Here is a tiny trained network, its code and every weight. The questions are about switching its units off for an input and a target symbol, where a switched-off unit gives its printed mean instead of its output.

import numpy as np


def w(rows, s, z=0):
    codes = np.array(rows[::2]) - 128.0
    scale = np.full(codes.shape[1], s)
    scale[-1] = z or s
    return codes * scale


def norm(h):
    return h / np.sqrt((h * h).mean(-1, keepdims=True) + 1e-5)


def f(y):
    return y / 2 * (1 + np.tanh(0.7978845608 * (y + 0.044715 * y**3)))


def softmax(a):
    e = np.exp(a - a.max(-1, keepdims=True))
    return e / e.sum(-1, keepdims=True)


def log_softmax(a):
    a = a - a.max(-1, keepdims=True)
    return a - np.log(np.exp(a).sum(-1, keepdims=True))


def net(x, mask):
    ids = ['ΘΣΩαβγηξπφψ'.index(c) for c in x.split()]
    T = len(ids)
    res = E[ids] + P[:T]
    u = 0
    for l in range(2):
        r = norm(res)
        for j in range(3):
            rows = slice(3 * j, 3 * j + 3)
            q, k, v = (r @ M[l][rows].T for M in (Q, K, V))
            z = softmax(np.where(np.tri(T) > 0, q @ k.T / 3**0.5, -1e9)) @ v
            o = O[l][rows]
            res = res + np.where(mask[u + j], z, o[:, -1]) @ o[:, :-1]
        u += 3
        y = f(norm(res) @ A[l][:, :-1].T + A[l][:, -1])
        res = res + np.where(mask[u : u + 8], y, B[l][:, -1]) @ B[l][:, :-1]
        u += 8
    return log_softmax(norm(res)[-1] @ U[:, :-1].T + U[:, -1])


Q, K, V, O, A, B = {}, {}, {}, {}, {}, {}
E = w([
[132,196,175,152,176,41,186,136,118,131],'Θ',
[100,124,109,170,119,84,180,132,73,240],'Σ',
[60,194,148,111,174,157,208,196,109,193],'Ω',
[22,150,194,189,125,81,118,87,147,156],'α',
[28,122,84,161,181,75,71,117,80,84],'β',
[147,175,111,97,205,161,52,167,21,166],'γ',
[120,88,85,170,220,120,91,36,112,169],'η',
[140,52,74,120,148,112,253,102,155,113],'ξ',
[80,188,15,94,114,88,134,118,202,125],'π',
[198,67,184,133,125,77,129,34,118,154],'φ',
[227,136,49,69,179,75,126,105,105,149],'ψ',
],0.017)
P = w([
[122,242,104,173,37,201,173,3,19,67],'0',
[118,205,110,171,65,157,189,37,51,106],'1',
[118,180,113,163,87,143,181,57,73,115],'2',
[116,163,115,157,106,124,182,80,82,135],'3',
[114,151,118,147,117,113,171,95,92,143],'4',
[113,140,119,138,127,109,157,107,101,154],'5',
[112,132,121,128,134,104,142,118,112,161],'6',
[112,121,126,119,141,98,127,127,117,165],'7',
[115,112,134,112,146,92,114,136,128,172],'8',
[112,101,135,104,154,86,104,148,137,175],'9',
[110,92,142,98,163,80,97,160,148,180],'10',
[112,81,150,88,164,71,85,173,158,181],'11',
[110,71,150,87,176,65,75,184,170,185],'12',
[112,57,153,80,179,57,64,193,177,191],'13',
],0.011)
Q[0] = w([
[145,135,133,115,159,107,142,95,155,69],'0.h1',
[107,142,86,79,17,247,111,134,176,43],'0.h1',
[150,109,125,121,90,139,143,99,131,173],'0.h1',
[88,160,92,113,189,54,160,116,100,180],'0.h2',
[124,116,118,96,134,102,161,157,131,199],'0.h2',
[120,131,125,127,77,177,148,153,120,104],'0.h2',
[115,124,139,178,163,83,96,49,116,135],'0.h3',
[134,188,122,125,143,82,74,82,146,108],'0.h3',
[171,148,143,122,49,226,109,112,139,28],'0.h3',
],0.014)
K[0] = w([
[147,185,144,177,136,54,8,52,192,156],'0.h1',
[137,180,100,200,77,207,233,76,10,70],'0.h1',
[142,147,154,185,219,50,214,158,169,51],'0.h1',
[118,31,185,30,181,95,72,180,160,156],'0.h2',
[105,90,180,133,192,115,98,191,161,160],'0.h2',
[106,196,187,111,179,173,168,43,79,78],'0.h2',
[112,42,115,23,62,100,99,166,207,126],'0.h3',
[232,2,81,84,80,174,81,89,166,166],'0.h3',
[173,229,94,222,79,191,184,34,74,58],'0.h3',
],0.0077)
V[0] = w([
[118,169,171,124,136,87,152,179,53,116],'0.h1',
[99,217,152,97,189,178,141,151,95,77],'0.h1',
[165,36,108,89,88,111,153,186,176,154],'0.h1',
[172,63,185,113,102,146,92,96,139,79],'0.h2',
[162,72,161,86,104,102,185,102,82,111],'0.h2',
[112,157,50,113,60,194,101,54,94,107],'0.h2',
[127,114,140,190,138,94,38,178,9,174],'0.h3',
[173,110,192,65,156,111,128,94,171,86],'0.h3',
[61,90,130,1,152,134,158,137,97,155],'0.h3',
],0.0079)
O[0] = w([
[156,54,216,187,184,73,108,171,126,63,201],'0.h1',
[98,143,133,92,168,118,171,225,139,137,138],'0.h1',
[139,132,148,56,137,116,116,64,228,74,2],'0.h1',
[118,27,155,107,84,107,196,205,177,20,35],'0.h2',
[115,81,132,97,119,106,167,87,78,58,138],'0.h2',
[103,185,93,138,160,49,253,163,166,157,78],'0.h2',
[160,61,141,243,203,103,154,87,152,72,204],'0.h3',
[25,134,66,153,251,139,190,143,13,220,98],'0.h3',
[74,90,150,112,117,28,212,119,155,202,149],'0.h3',
],0.0069,0.0082)
A[0] = w([
[98,144,143,178,175,77,122,254,178,122,228],'0.n1',
[28,150,84,125,149,53,195,133,106,160,249],'0.n2',
[136,112,92,207,103,92,133,151,195,135,95],'0.n3',
[73,74,151,197,48,175,139,96,130,116,241],'0.n4',
[173,125,160,170,88,157,143,50,165,86,181],'0.n5',
[107,204,116,135,112,144,43,175,179,130,123],'0.n6',
[129,158,127,151,183,87,93,77,144,135,203],'0.n7',
[92,110,130,114,228,145,79,125,93,115,98],'0.n8',
],0.008,0.0014)
B[0] = w([
[80,143,193,2,49,141,115,89,84,124,226],'0.n1',
[74,38,128,130,114,128,145,137,167,142,244],'0.n2',
[90,76,90,59,190,110,127,37,50,55,154],'0.n3',
[165,159,193,137,190,59,165,202,189,72,155],'0.n4',
[122,141,229,55,60,134,87,90,20,189,137],'0.n5',
[182,151,153,68,164,8,158,40,160,95,126],'0.n6',
[98,172,79,124,73,93,159,159,135,98,254],'0.n7',
[158,178,132,164,131,147,115,167,143,125,210],'0.n8',
],0.0073,0.0078)
Q[1] = w([
[202,79,94,93,34,184,168,174,152,163],'1.h1',
[73,92,118,163,184,98,207,70,141,168],'1.h1',
[76,170,72,99,48,188,175,134,214,137],'1.h1',
[167,90,92,95,111,254,228,168,235,122],'1.h2',
[161,90,160,114,142,105,53,176,78,217],'1.h2',
[96,102,67,111,149,88,160,106,91,178],'1.h2',
[114,69,172,214,197,107,141,51,65,132],'1.h3',
[174,102,121,119,65,142,113,159,158,163],'1.h3',
[115,7,184,147,196,122,126,122,8,179],'1.h3',
],0.012)
K[1] = w([
[122,184,138,169,83,83,211,166,93,96],'1.h1',
[175,103,134,141,126,74,143,102,147,142],'1.h1',
[144,161,87,115,107,130,176,126,70,138],'1.h1',
[109,183,150,139,88,128,247,126,116,105],'1.h2',
[126,74,154,100,87,133,64,139,177,146],'1.h2',
[182,120,146,107,159,92,146,125,116,191],'1.h2',
[122,95,123,138,151,143,37,121,182,132],'1.h3',
[71,136,129,111,61,110,140,184,174,93],'1.h3',
[113,65,157,85,153,141,56,147,180,146],'1.h3',
],0.014)
V[1] = w([
[105,56,98,167,117,112,124,118,179,115],'1.h1',
[1,146,142,142,124,144,167,124,162,92],'1.h1',
[126,139,77,124,228,207,91,134,152,203],'1.h1',
[155,114,21,73,159,48,195,166,107,46],'1.h2',
[30,162,90,128,94,171,97,125,160,54],'1.h2',
[216,121,28,61,174,106,126,159,157,121],'1.h2',
[145,211,191,152,115,148,106,191,91,88],'1.h3',
[66,152,184,97,160,137,172,86,200,194],'1.h3',
[62,161,64,89,102,97,46,154,129,86],'1.h3',
],0.0082)
O[1] = w([
[126,211,89,78,97,163,191,71,65,121,142],'1.h1',
[143,164,227,139,128,134,96,43,216,169,155],'1.h1',
[126,181,125,172,108,52,150,132,102,138,40],'1.h1',
[119,64,170,142,183,50,2,152,201,147,134],'1.h2',
[126,111,143,75,109,103,30,83,42,133,56],'1.h2',
[113,135,132,194,133,67,119,110,188,202,3],'1.h2',
[171,105,81,66,177,101,135,88,155,161,142],'1.h3',
[199,97,130,134,105,164,143,143,111,185,117],'1.h3',
[129,106,231,107,198,134,139,83,162,104,132],'1.h3',
],0.0086,0.0071)
A[1] = w([
[212,115,161,145,105,205,147,84,77,76,128],'1.n1',
[126,168,106,143,222,150,42,212,106,175,6],'1.n2',
[69,254,110,27,91,110,87,120,205,202,137],'1.n3',
[176,105,161,104,28,57,106,15,142,165,164],'1.n4',
[70,53,100,137,73,88,133,2,82,148,100],'1.n5',
[9,87,162,140,124,81,193,141,117,94,84],'1.n6',
[229,79,71,135,142,132,135,97,155,114,109],'1.n7',
[107,80,102,159,100,134,172,178,140,176,238],'1.n8',
],0.0094,0.0028)
B[1] = w([
[114,127,113,148,122,120,95,128,189,145,221],'1.n1',
[87,179,118,94,151,118,186,149,173,110,157],'1.n2',
[153,64,95,90,76,126,150,107,117,130,157],'1.n3',
[120,132,61,122,171,135,106,135,110,85,185],'1.n4',
[178,173,180,96,117,104,148,167,126,122,212],'1.n5',
[159,114,75,148,127,167,137,113,130,161,254],'1.n6',
[9,182,168,140,122,89,137,134,111,141,133],'1.n7',
[103,98,135,81,169,132,37,115,120,119,196],'1.n8',
],0.015,0.0074)
U = w([
[97,72,47,158,166,226,87,147,91,111,41],'Θ',
[112,177,119,199,67,95,154,113,64,122,231],'Σ',
[48,132,170,43,89,175,144,147,64,219,81],'Ω',
[18,119,127,140,134,69,106,116,192,209,152],'α',
[187,65,142,150,183,128,225,51,166,133,26],'β',
[85,185,130,61,168,121,207,200,146,101,83],'γ',
[255,98,170,150,110,129,121,213,144,147,140],'η',
[166,149,28,42,54,96,111,115,169,101,199],'ξ',
[130,202,100,125,115,223,82,92,216,149,169],'π',
[130,72,163,140,40,114,139,210,177,35,255],'φ',
[142,128,167,97,184,121,42,110,81,83,95],'ψ',
],0.0091,0.0023)

Each question gives the input, a string of symbols that net reads in full, and the target symbol t.
The units are the heads (3 rows each of Q, K, V and O) and the neurons (one row each of A and B). Each row of codes is followed by its name. A weight is (code - 128) times the scale printed after its matrix; where a second scale follows, it is the last column's (O, A, B and U).
mask holds one flag per unit, layer by layer, with each layer's heads first. A switched-off unit (its flag False) gives its mean, the last column of its rows in O or B, instead of its output. The means were averaged over made-up inputs and are rounded, as every weight is.
A unit's drop is (log p(t) with every unit on - log p(t) with that unit switched off) / (log p(t) with every unit on - log p(t) with every unit switched off).
The circuit of an input: a set's keep is (log p(t) with only the set's units on - log p(t) with every unit switched off) / (log p(t) with every unit on - log p(t) with every unit switched off). Starting from the 12 units with the biggest drops (on a tie, the unit counted first), units are removed one at a time, each time the one whose removal leaves the highest keep (on an exact tie, the one counted first), for as long as the keep stays at least 0.8.
circuit, biggest first: the units of the circuit, biggest drop first
k most important neurons of layer l: the k neurons of layer l with the biggest drops, biggest first
which heads matter: for each layer, one digit per head in row order, 1 if its drop is at least 0.15 and else 0, layers parted by /
drop of u: that unit's drop, to one decimal
input Θ Θ π Θ, target ξ: circuit, biggest first => [0.h3, 1.n3]
input φ Θ α ψ Θ Θ Θ ψ φ Θ Ω η, target Σ: which heads matter => 110 / 100
input φ γ Ω Θ β Σ β Θ, target ψ: circuit, biggest first => [1.h2]
input Θ α ξ φ φ, target φ: circuit, biggest first => [0.h2, 1.h3]
input η φ Θ Σ, target Θ: which heads matter => 010 / 111
input α Ω η Θ Σ, target Θ: which heads matter => 011 / 110
input Θ Θ Ω φ β Ω β β ψ Θ π α, target ξ: circuit, biggest first => [0.h1, 1.n3]
input φ ψ Θ η, target α: which heads matter => 010 / 010
input Θ Θ β π Θ β π Θ η, target ξ: which heads matter => 101 / 000
input α Θ Ω Θ Θ Θ α ξ γ Σ Θ, target β: which heads matter => 101 / 010
input α α Θ Θ π β α π η Θ, target ξ: circuit, biggest first => [0.h1, 1.n3]
input Θ Θ β ξ Θ η β ψ β ψ Θ Ω α Θ, target π: circuit, biggest first => [0.h2, 1.h2, 1.n1]
input β Θ Θ ψ η, target α: which heads matter => 000 / 010
input η Θ ξ β β Θ ψ α Θ β α, target ψ: which heads matter => 010 / 010
input α β Θ Θ ψ Σ β ξ η α η Θ Θ γ, target γ: circuit, biggest first => [1.n2]
input Θ Θ Θ Θ η Θ Θ α ξ, target α: 2 most important neurons of layer 1 => [1.n7, 1.n1]
input β α Θ η φ, target η: 2 most important neurons of layer 0 => [0.n1, 0.n4]
input ξ β Θ β β η Θ Ω Θ β, target ψ: which heads matter => 011 / 010
input η α β ξ Θ φ β γ β, target β: which heads matter => 001 / 001
input Θ Σ φ, target Σ: circuit, biggest first => [1.h3]
input α Θ β Θ Θ Θ β Θ η Θ α Θ Θ Θ, target γ: 2 most important neurons of layer 1 => [1.n2, 1.n6]
input γ β Θ β Θ π Θ Θ ξ ξ ξ Σ, target ξ: which heads matter => 100 / 000
input Θ Θ η β α Θ β γ Σ Θ, target β: 2 most important neurons of layer 1 => [1.n8, 1.n5]
input π α Θ Ω Θ Θ φ Θ, target Θ: which heads matter => 001 / 000
input Θ η η Θ Ω Θ Θ Θ α Θ η Θ φ β, target Θ: which heads matter => 011 / 000
input φ Θ Θ β Θ Θ Θ ψ, target α: which heads matter => 000 / 010
input β π Σ α ξ η, target Ω: circuit, biggest first => [0.h3]
input β β φ α ψ Θ η Θ ξ, target Θ: which heads matter => 000 / 001
input Θ η Θ Ω Θ α Θ Θ Θ β Θ Θ α φ, target α: 2 most important neurons of layer 1 => [1.n7, 1.n1]
input β α π β Ω ξ Θ, target Ω: drop of 0.h3 => 0.7
